Below is a small trained network, with its code and all its weights. Each question gives an input and a class and asks what happens when units are switched off, that is, made to give their printed mean instead of their output.

import numpy as np


def w(rows, s, z=0):
    codes = np.array(rows[::2]) - 128.0
    scale = np.full(codes.shape[1], s)
    scale[-1] = z or s
    return codes * scale


def f(y):
    return np.maximum(y, 0)


def log_softmax(a):
    a = a - a.max(-1, keepdims=True)
    return a - np.log(np.exp(a).sum(-1, keepdims=True))


def net(x, mask):
    res = np.array(x, float).reshape(1, 5) / 4 @ E
    y = f(res @ A[0][:, :-1].T + A[0][:, -1])
    res = res + np.where(mask, y, B[0][:, -1]) @ B[0][:, :-1]
    return log_softmax(res[-1] @ U[:, :-1].T + U[:, -1])


A, B = {}, {}
E = w([
[181,247,235,176],'x0',
[178,100,68,173],'x1',
[172,109,74,158],'x2',
[109,82,151,172],'x3',
[12,176,3,202],'x4',
],0.0066)
A[0] = w([
[92,131,99,193,135],'neuron 1',
[136,85,99,215,201],'neuron 2',
[126,206,115,17,173],'neuron 3',
[80,179,94,201,60],'neuron 4',
[173,244,173,149,114],'neuron 5',
[64,110,151,150,254],'neuron 6',
[32,142,186,64,175],'neuron 7',
[178,235,163,215,176],'neuron 8',
[208,101,157,103,44],'neuron 9',
[163,122,161,65,2],'neuron 10',
[217,79,174,77,121],'neuron 11',
[178,186,90,91,137],'neuron 12',
[12,146,60,165,126],'neuron 13',
],0.011,0.0049)
B[0] = w([
[124,120,233,140,194],'neuron 1',
[204,126,151,158,205],'neuron 2',
[214,90,156,157,195],'neuron 3',
[46,212,224,66,199],'neuron 4',
[168,62,74,92,227],'neuron 5',
[228,83,168,147,211],'neuron 6',
[236,122,79,200,204],'neuron 7',
[159,22,195,85,251],'neuron 8',
[115,172,211,48,176],'neuron 9',
[129,183,192,86,157],'neuron 10',
[113,170,255,164,220],'neuron 11',
[150,76,160,140,164],'neuron 12',
[176,126,251,86,255],'neuron 13',
],0.0077,0.0086)
U = w([
[118,229,214,50,168],'0',
[214,109,140,164,253],'1',
[163,2,134,80,209],'2',
[171,60,144,130,220],'3',
[205,129,137,143,245],'4',
[98,130,90,90,47],'5',
[95,223,87,136,2],'6',
],0.0088,0.0056)

Each question gives the input, the list of numbers given to net, and the class t.
The units are the neurons (one row each of A and B). Each row of codes is followed by its name. A weight is (code - 128) times the scale printed after its matrix; where a second scale follows, it is the last column's (A, B and U).
mask holds one flag per neuron, in row order. A switched-off neuron (its flag False) gives its mean, the last column of its row in B, instead of its output. The means were averaged over made-up inputs and are rounded, as every weight is.
A unit's drop is (log p(t) with every unit on - log p(t) with that unit switched off) / (log p(t) with every unit on - log p(t) with every unit switched off).
The circuit of an input: a set's keep is (log p(t) with only the set's units on - log p(t) with every unit switched off) / (log p(t) with every unit on - log p(t) with every unit switched off). Starting from the 12 units with the biggest drops (on a tie, the unit counted first), units are removed one at a time, each time the one whose removal leaves the highest keep (on an exact tie, the one counted first), for as long as the keep stays at least 0.8.
units of the circuit, in order: the units of the circuit, biggest drop first
most important unit: the unit with the biggest drop
top k neurons: the k neurons with the biggest drops, biggest first
drop when u is switched off: that unit's drop, to one decimal
input [-6,-8,-5,-1,7], class 1: most important unit -> neuron 7
input [7,-2,-5,2,0], class 2: units of the circuit, in order -> [neuron 8; neuron 5]
input [7,2,5,-5,-6], class 2: top 2 neurons -> [neuron 5; neuron 8]
input [-4,-3,-8,4,-6], class 4: top 4 neurons -> [neuron 7; neuron 4; neuron 8; neuron 13]
input [-5,-8,-4,-6,-6], class 1: top 3 neurons -> [neuron 7; neuron 3; neuron 4]
input [-1,-6,5,2,-6], class 0: top 2 neurons -> [neuron 11; neuron 9]
input [1,2,-4,-5,7], class 0: top 2 neurons -> [neuron 4; neuron 13]
input [-7,-6,-2,4,8], class 0: top 2 neurons -> [neuron 13; neuron 4]
input [-3,-8,-5,2,0], class 1: units of the circuit, in order -> [neuron 7; neuron 8]
input [-8,-4,-2,-4,-8], class 0: units of the circuit, in order -> [neuron 11; neuron 10]
input [7,6,7,5,-3], class 2: top 3 neurons -> [neuron 8; neuron 5; neuron 7]
input [-1,0,-4,6,7], class 0: top 2 neurons -> [neuron 4; neuron 13]
input [7,1,-2,-1,-6], class 2: top 4 neurons -> [neuron 5; neuron 8; neuron 4; neuron 13]
input [5,-6,-7,-2,2], class 4: units of the circuit, in order -> [neuron 7]
input [4,4,-4,6,-7], class 0: units of the circuit, in order -> [neuron 11; neuron 9]
input [-1,-7,-3,-4,-6], class 1: top 4 neurons -> [neuron 7; neuron 3; neuron 4; neuron 13]
input [8,-3,6,8,-7], class 2: top 4 neurons -> [neuron 8; neuron 5; neuron 4; neuron 13]
input [-7,-2,-4,-2,7], class 0: drop when neuron 7 is switched off -> -0.2
input [7,6,2,-2,-3], class 2: drop when neuron 5 is switched off -> 0.2
input [3,3,2,5,7], class 0: drop when neuron 13 is switched off -> 0.1
